Below are the code and all the weights of a small trained network. Each question names an input and a target symbol and asks about switching units off, where a switched-off unit gives its printed mean instead of its output.

import numpy as np


def w(rows, s, z=0):
    codes = np.array(rows[::2]) - 128.0
    scale = np.full(codes.shape[1], s)
    scale[-1] = z or s
    return codes * scale


def norm(h):
    return h / np.sqrt((h * h).mean(-1, keepdims=True) + 1e-5)


def f(y):
    return y / 2 * (1 + np.tanh(0.7978845608 * (y + 0.044715 * y**3)))


def softmax(a):
    e = np.exp(a - a.max(-1, keepdims=True))
    return e / e.sum(-1, keepdims=True)


def log_softmax(a):
    a = a - a.max(-1, keepdims=True)
    return a - np.log(np.exp(a).sum(-1, keepdims=True))


def net(x, mask):
    ids = ['ΛΠΣΦαδεζηθμξτψω'.index(c) for c in x.split()]
    T = len(ids)
    res = E[ids] + P[:T]
    r = norm(res)
    for j in range(3):
        rows = slice(2 * j, 2 * j + 2)
        q, k, v = (r @ M[0][rows].T for M in (Q, K, V))
        z = softmax(np.where(np.tri(T) > 0, q @ k.T / 2**0.5, -1e9)) @ v
        o = O[0][rows]
        res = res + np.where(mask[j], z, o[:, -1]) @ o[:, :-1]
    y = f(norm(res) @ A[0][:, :-1].T + A[0][:, -1])
    res = res + np.where(mask[3:27], y, B[0][:, -1]) @ B[0][:, :-1]
    return log_softmax(norm(res)[-1] @ U[:, :-1].T + U[:, -1])


Q, K, V, O, A, B = {}, {}, {}, {}, {}, {}
E = w([
[171,120,138],'Λ',
[82,149,10],'Π',
[121,135,175],'Σ',
[122,138,163],'Φ',
[5,107,99],'α',
[118,142,164],'δ',
[132,49,179],'ε',
[127,134,177],'ζ',
[132,179,116],'η',
[129,136,170],'θ',
[123,137,161],'μ',
[123,137,162],'ξ',
[164,123,153],'τ',
[127,135,169],'ψ',
[168,122,146],'ω',
],0.012)
P = w([
[138,117,117],'0',
[114,138,253],'1',
[128,129,229],'2',
[143,134,215],'3',
[135,128,207],'4',
[135,135,192],'5',
[140,131,175],'6',
[136,118,160],'7',
[151,125,157],'8',
[148,119,142],'9',
[142,101,142],'10',
[140,104,157],'11',
[139,101,158],'12',
],0.0069)
Q[0] = w([
[136,151,7],'h0',
[80,199,76],'h0',
[46,143,69],'h1',
[144,135,84],'h1',
[146,59,182],'h2',
[96,86,69],'h2',
],0.012)
K[0] = w([
[72,246,95],'h0',
[185,204,63],'h0',
[72,32,146],'h1',
[131,102,204],'h1',
[119,2,27],'h2',
[184,194,140],'h2',
],0.0094)
V[0] = w([
[129,29,97],'h0',
[97,73,181],'h0',
[178,117,38],'h1',
[165,253,128],'h1',
[28,92,123],'h2',
[152,134,58],'h2',
],0.013)
O[0] = w([
[246,137,151,99],'h0',
[154,67,130,233],'h0',
[151,176,119,1],'h1',
[22,175,193,175],'h1',
[106,65,48,147],'h2',
[117,200,93,39],'h2',
],0.013,0.0077)
A[0] = w([
[129,121,131,73],'n0',
[130,117,131,75],'n1',
[123,124,127,110],'n2',
[150,97,143,155],'n3',
[126,104,150,139],'n4',
[118,141,127,120],'n5',
[87,151,156,75],'n6',
[128,124,131,98],'n7',
[133,145,128,44],'n8',
[21,143,132,205],'n9',
[123,139,141,18],'n10',
[95,251,115,145],'n11',
[97,167,63,147],'n12',
[69,119,59,249],'n13',
[163,139,140,211],'n14',
[188,222,123,59],'n15',
[100,74,88,254],'n16',
[153,96,103,207],'n17',
[135,134,121,41],'n18',
[160,124,153,86],'n19',
[135,131,134,101],'n20',
[199,116,114,135],'n21',
[172,113,163,127],'n22',
[128,131,118,165],'n23',
],0.012,0.0054)
B[0] = w([
[116,122,137,119],'n0',
[121,126,132,121],'n1',
[126,131,128,127],'n2',
[163,187,105,171],'n3',
[160,163,96,169],'n4',
[133,114,141,121],'n5',
[132,121,105,131],'n6',
[120,124,134,123],'n7',
[65,60,177,110],'n8',
[181,197,32,220],'n9',
[104,99,141,110],'n10',
[182,186,165,134],'n11',
[172,127,159,122],'n12',
[172,244,117,195],'n13',
[171,191,82,146],'n14',
[94,48,254,126],'n15',
[124,241,43,254],'n16',
[135,201,76,176],'n17',
[83,96,152,110],'n18',
[139,147,122,125],'n19',
[115,119,142,120],'n20',
[99,143,68,132],'n21',
[168,176,118,150],'n22',
[137,137,124,134],'n23',
],0.0058,0.009)
U = w([
[172,176,171,254],'Λ',
[191,252,92,18],'Π',
[112,86,132,214],'Σ',
[100,100,138,109],'Φ',
[124,82,13,49],'α',
[91,105,136,114],'δ',
[246,73,140,121],'ε',
[116,92,137,103],'ζ',
[24,209,192,45],'η',
[113,101,143,160],'θ',
[103,98,135,110],'μ',
[104,93,133,133],'ξ',
[157,143,158,107],'τ',
[113,97,139,170],'ψ',
[163,160,164,193],'ω',
],0.013,0.0053)

Each question gives the input, a string of symbols that net reads in full, and the target symbol t.
The units are the heads (2 rows each of Q, K, V and O) and the neurons (one row each of A and B). Each row of codes is followed by its name. A weight is (code - 128) times the scale printed after its matrix; where a second scale follows, it is the last column's (O, A, B and U).
mask holds one flag per unit, heads first, then neurons. A switched-off unit (its flag False) gives its mean, the last column of its rows in O or B, instead of its output. The means were averaged over made-up inputs and are rounded, as every weight is.
A unit's drop is (log p(t) with every unit on - log p(t) with that unit switched off) / (log p(t) with every unit on - log p(t) with every unit switched off).
The circuit of an input: a set's keep is (log p(t) with only the set's units on - log p(t) with every unit switched off) / (log p(t) with every unit on - log p(t) with every unit switched off). Starting from the 12 units with the biggest drops (on a tie, the unit counted first), units are removed one at a time, each time the one whose removal leaves the highest keep (on an exact tie, the one counted first), for as long as the keep stays at least 0.8.
circuit, biggest first: the units of the circuit, biggest drop first
k most important neurons: the k neurons with the biggest drops, biggest first
which heads matter: for each layer, one digit per head in row order, 1 if its drop is at least 0.15 and else 0, layers parted by /
drop when u is switched off: that unit's drop, to one decimal
input ε ε ε ω ε θ ξ ζ Φ Λ μ δ, target ε: circuit, biggest first => [h0]
input ξ Λ Λ ξ η ξ α δ ζ τ η Λ Σ, target η: which heads matter => 010
input Σ ε μ α α Λ ω Φ δ Λ ζ, target α: 2 most important neurons => [n16, n17]
input Λ ε Λ τ μ Σ α Λ δ, target α: which heads matter => 001
input ξ Λ ξ Σ α Π Λ Λ ψ Λ Π τ Λ, target Π: circuit, biggest first => [h2, n13]
input α ζ ε Λ Λ ε ε ε ω Σ Σ δ, target ε: which heads matter => 100
input Λ ε ε δ δ Φ, target ε: which heads matter => 000
input α Π ε Λ Σ θ Φ, target α: which heads matter => 001
input Λ ζ α Λ ω, target α: which heads matter => 001
input τ Σ Λ Φ Π θ μ Λ ξ Π Λ Λ μ, target Λ: 2 most important neurons => [n16, n15]
input δ τ Σ η Λ, target η: which heads matter => 010
input ω ω Π Φ α Π, target Π: which heads matter => 100
input Λ ζ ε, target ε: which heads matter => 110
input α ψ Σ Λ Σ ω, target α: which heads matter => 000
input ξ ω ω Σ α ζ, target α: which heads matter => 001
input ψ θ ε Σ θ ζ ψ Π ω Π, target Π: circuit, biggest first => [h0]
input θ τ Π μ Λ ψ η, target η: circuit, biggest first => [h2, h0]
input ψ Λ τ Λ α α, target α: which heads matter => 010
input Λ ζ η ζ Σ ψ ψ, target η: which heads matter => 110
input Λ μ Λ Φ Σ ω Σ ψ τ η ξ, target η: circuit, biggest first => [h1]
input ψ ε ζ, target ε: drop when h0 is switched off => 0.2
input ζ Λ ξ η ω, target η: drop when h1 is switched off => 0.5
input ε δ Σ, target ε: drop when n12 is switched off => 0.0
input α Σ Λ ψ Λ Λ ζ τ τ Σ, target α: drop when h1 is switched off => 0.1
